Here is a tiny trained network, its code and every weight. The questions are about switching its units off for an input and a target symbol, where a switched-off unit gives its printed mean instead of its output.

import numpy as np


def w(rows, s, z=0):
    codes = np.array(rows[::2]) - 128.0
    scale = np.full(codes.shape[1], s)
    scale[-1] = z or s
    return codes * scale


def f(y):
    return y / 2 * (1 + np.tanh(0.7978845608 * (y + 0.044715 * y**3)))


def softmax(a):
    e = np.exp(a - a.max(-1, keepdims=True))
    return e / e.sum(-1, keepdims=True)


def log_softmax(a):
    a = a - a.max(-1, keepdims=True)
    return a - np.log(np.exp(a).sum(-1, keepdims=True))


def net(x, mask):
    ids = ['αδεζλστφψ'.index(c) for c in x.split()]
    T = len(ids)
    res = E[ids] + P[:T]
    r = res
    for j in range(3):
        rows = slice(3 * j, 3 * j + 3)
        q, k, v = (r @ M[0][rows].T for M in (Q, K, V))
        z = softmax(np.where(np.tri(T) > 0, q @ k.T / 3**0.5, -1e9)) @ v
        o = O[0][rows]
        res = res + np.where(mask[j], z, o[:, -1]) @ o[:, :-1]
    y = f(res @ A[0][:, :-1].T + A[0][:, -1])
    res = res + np.where(mask[3:27], y, B[0][:, -1]) @ B[0][:, :-1]
    return log_softmax(res[-1] @ U[:, :-1].T + U[:, -1])


Q, K, V, O, A, B = {}, {}, {}, {}, {}, {}
E = w([
[44,134,140,144,60,82,197],'α',
[56,145,121,72,28,77,160],'δ',
[48,146,95,95,93,159,167],'ε',
[71,86,190,134,101,143,126],'ζ',
[83,90,174,59,76,108,88],'λ',
[79,130,106,99,148,237,152],'σ',
[59,63,88,140,188,32,120],'τ',
[130,145,101,194,109,226,253],'φ',
[144,44,61,114,116,122,246],'ψ',
],0.018)
P = w([
[80,217,254,38,190,79,239],'0',
[61,171,226,61,168,98,230],'1',
[53,148,202,81,144,124,225],'2',
[35,124,176,108,132,123,206],'3',
[43,119,156,128,120,138,182],'4',
[51,111,140,150,108,161,157],'5',
[61,104,123,171,93,168,135],'6',
[68,97,105,199,86,185,115],'7',
[72,84,90,216,64,187,96],'8',
[64,74,68,250,45,172,108],'9',
],0.008)
Q[0] = w([
[110,162,176,78,140,124,86],'h1',
[180,133,155,138,168,97,113],'h1',
[147,173,96,101,157,115,94],'h1',
[184,126,90,135,158,67,135],'h2',
[103,59,72,138,123,79,154],'h2',
[78,64,134,145,101,103,150],'h2',
[112,124,164,154,129,122,186],'h3',
[248,168,141,126,129,110,119],'h3',
[87,159,143,133,160,119,89],'h3',
],0.017)
K[0] = w([
[189,138,146,99,193,119,136],'h1',
[88,209,159,65,143,105,225],'h1',
[132,154,220,156,148,100,190],'h1',
[23,183,223,79,52,110,209],'h2',
[90,104,107,196,16,171,50],'h2',
[137,90,6,194,68,188,51],'h2',
[183,173,62,97,163,116,118],'h3',
[92,206,207,1,229,124,196],'h3',
[153,128,115,136,5,204,143],'h3',
],0.0099)
V[0] = w([
[142,119,160,81,4,134,81],'h1',
[130,61,227,225,167,121,110],'h1',
[71,162,95,180,137,102,93],'h1',
[111,108,172,92,184,206,72],'h2',
[117,64,74,126,117,41,71],'h2',
[121,124,83,43,160,157,173],'h2',
[87,134,177,95,121,153,127],'h3',
[81,130,113,79,178,118,70],'h3',
[194,50,76,81,154,174,134],'h3',
],0.014)
O[0] = w([
[105,199,242,68,142,46,185,145],'h1',
[146,25,172,129,219,217,134,77],'h1',
[81,169,35,137,156,137,100,132],'h1',
[112,124,244,197,198,209,75,60],'h2',
[80,34,107,116,164,35,79,1],'h2',
[103,114,121,147,24,123,80,255],'h2',
[65,162,149,85,209,128,162,216],'h3',
[40,46,82,180,164,81,82,62],'h3',
[167,89,195,169,14,100,150,29],'h3',
],0.011,0.0088)
A[0] = w([
[59,162,103,163,118,112,74,125],'n1',
[118,140,147,80,234,125,83,94],'n2',
[173,189,199,103,112,137,167,62],'n3',
[156,187,177,113,169,107,105,116],'n4',
[134,57,168,56,129,149,136,71],'n5',
[80,81,186,55,162,199,160,95],'n6',
[82,157,151,133,178,14,153,57],'n7',
[201,99,74,100,89,63,185,54],'n8',
[168,115,75,59,174,74,149,95],'n9',
[133,172,113,120,209,142,149,19],'n10',
[152,56,75,158,185,137,216,177],'n11',
[80,109,87,77,187,112,169,217],'n12',
[126,105,187,76,150,174,109,100],'n13',
[39,78,62,93,157,136,95,182],'n14',
[62,63,154,116,62,173,181,130],'n15',
[58,126,165,161,158,120,165,65],'n16',
[143,97,140,100,86,114,109,2],'n17',
[133,154,137,53,111,168,168,195],'n18',
[132,90,171,139,191,107,137,59],'n19',
[2,116,124,168,147,128,129,193],'n20',
[110,166,144,191,92,89,158,158],'n21',
[158,135,155,66,176,130,84,63],'n22',
[83,147,151,164,215,121,30,146],'n23',
[169,156,170,102,148,78,115,14],'n24',
],0.011,0.0091)
B[0] = w([
[240,87,94,76,151,205,162,176],'n1',
[96,200,208,172,112,51,101,169],'n2',
[86,85,24,140,135,149,91,219],'n3',
[98,127,57,171,111,187,126,162],'n4',
[194,156,61,86,182,171,82,137],'n5',
[190,133,185,201,82,122,159,178],'n6',
[73,74,11,118,142,125,123,187],'n7',
[61,155,138,97,143,120,81,180],'n8',
[123,215,156,58,147,196,23,161],'n9',
[190,104,149,28,40,129,58,163],'n10',
[139,194,191,197,23,83,75,159],'n11',
[172,93,167,137,222,103,203,221],'n12',
[139,115,1,46,176,198,176,150],'n13',
[214,153,141,200,174,154,167,212],'n14',
[176,143,102,81,209,83,66,195],'n15',
[78,48,123,121,197,36,83,162],'n16',
[103,193,151,174,218,182,190,141],'n17',
[88,100,171,241,63,56,105,253],'n18',
[109,82,51,111,118,131,163,139],'n19',
[128,42,178,32,212,197,114,217],'n20',
[150,76,115,77,98,171,115,190],'n21',
[119,170,238,114,101,91,159,138],'n22',
[177,156,101,131,121,155,145,164],'n23',
[146,210,100,131,138,147,52,136],'n24',
],0.008,0.033)
U = w([
[115,255,90,98,168,108,162,232],'α',
[113,191,46,87,171,103,131,62],'δ',
[137,145,62,54,124,104,208,138],'ε',
[111,148,148,109,133,86,158,191],'ζ',
[80,125,79,132,173,73,133,114],'λ',
[76,151,124,90,153,157,79,90],'σ',
[149,154,57,123,166,85,94,2],'τ',
[98,204,56,165,163,100,156,192],'φ',
[166,122,84,84,121,49,45,133],'ψ',
],0.0067,0.0078)

Each question gives the input, a string of symbols that net reads in full, and the target symbol t.
The units are the heads (3 rows each of Q, K, V and O) and the neurons (one row each of A and B). Each row of codes is followed by its name. A weight is (code - 128) times the scale printed after its matrix; where a second scale follows, it is the last column's (O, A, B and U).
mask holds one flag per unit, heads first, then neurons. A switched-off unit (its flag False) gives its mean, the last column of its rows in O or B, instead of its output. The means were averaged over made-up inputs and are rounded, as every weight is.
A unit's drop is (log p(t) with every unit on - log p(t) with that unit switched off) / (log p(t) with every unit on - log p(t) with every unit switched off).
The circuit of an input: a set's keep is (log p(t) with only the set's units on - log p(t) with every unit switched off) / (log p(t) with every unit on - log p(t) with every unit switched off). Starting from the 12 units with the biggest drops (on a tie, the unit counted first), units are removed one at a time, each time the one whose removal leaves the highest keep (on an exact tie, the one counted first), for as long as the keep stays at least 0.8.
units of the circuit, in order: the units of the circuit, biggest drop first
most important unit: the unit with the biggest drop
top k neurons: the k neurons with the biggest drops, biggest first
which heads matter: for each layer, one digit per head in row order, 1 if its drop is at least 0.15 and else 0, layers parted by /
input ψ α δ α λ φ, target φ: top 3 neurons	n3, n18, n20
input ψ σ α λ α ε φ, target φ: units of the circuit, in order	n20, n18, h2
input ψ α ε α τ ε λ ψ, target λ: units of the circuit, in order	h2, h3
input ζ ζ φ ε, target φ: units of the circuit, in order	n18, n20, h2
input α δ ε α ε λ ε σ ψ φ, target ψ: units of the circuit, in order	h3, n15
input τ ζ ε τ, target τ: units of the circuit, in order	h1, h3, n14
input α φ τ, target φ: units of the circuit, in order	n20, h2, n18
input α δ ψ α α ε, target ε: top neuron	n1
input ζ ε α σ τ λ λ λ, target λ: units of the circuit, in order	n7, h3, h2
input λ ψ λ α φ α τ, target α: which heads matter	010
input λ ζ ψ ζ α α ε τ φ λ, target φ: which heads matter	111
input ε τ ε δ ψ α, target ψ: which heads matter	001
input λ α σ α σ ζ ζ, target σ: top 4 neurons	n20, n12, n14, n13
input ε δ ε α φ σ α σ φ δ, target φ: most important unit	h2
input α λ λ τ τ φ λ, target φ: units of the circuit, in order	n20, n10
input ε α ε λ ζ λ α σ, target σ: which heads matter	010
input α α α, target α: which heads matter	011
input φ τ σ ε τ, target τ: units of the circuit, in order	h1, n14
input λ φ ζ α ε α φ τ ζ, target τ: which heads matter	110
input ζ ψ ψ α α ζ, target ζ: top 3 neurons	n6, n3, n7
input λ ψ ε ε τ ε α α α σ, target α: units of the circuit, in order	h3, n3
input φ ζ α ε, target ζ: most important unit	h3
input σ φ ψ ψ λ λ λ, target λ: units of the circuit, in order	h1, n7, h3, h2
input δ φ σ α, target φ: which heads matter	111
input α α φ δ, target φ: units of the circuit, in order	n18, h2, n20
input σ α δ ε δ, target ε: which heads matter	101
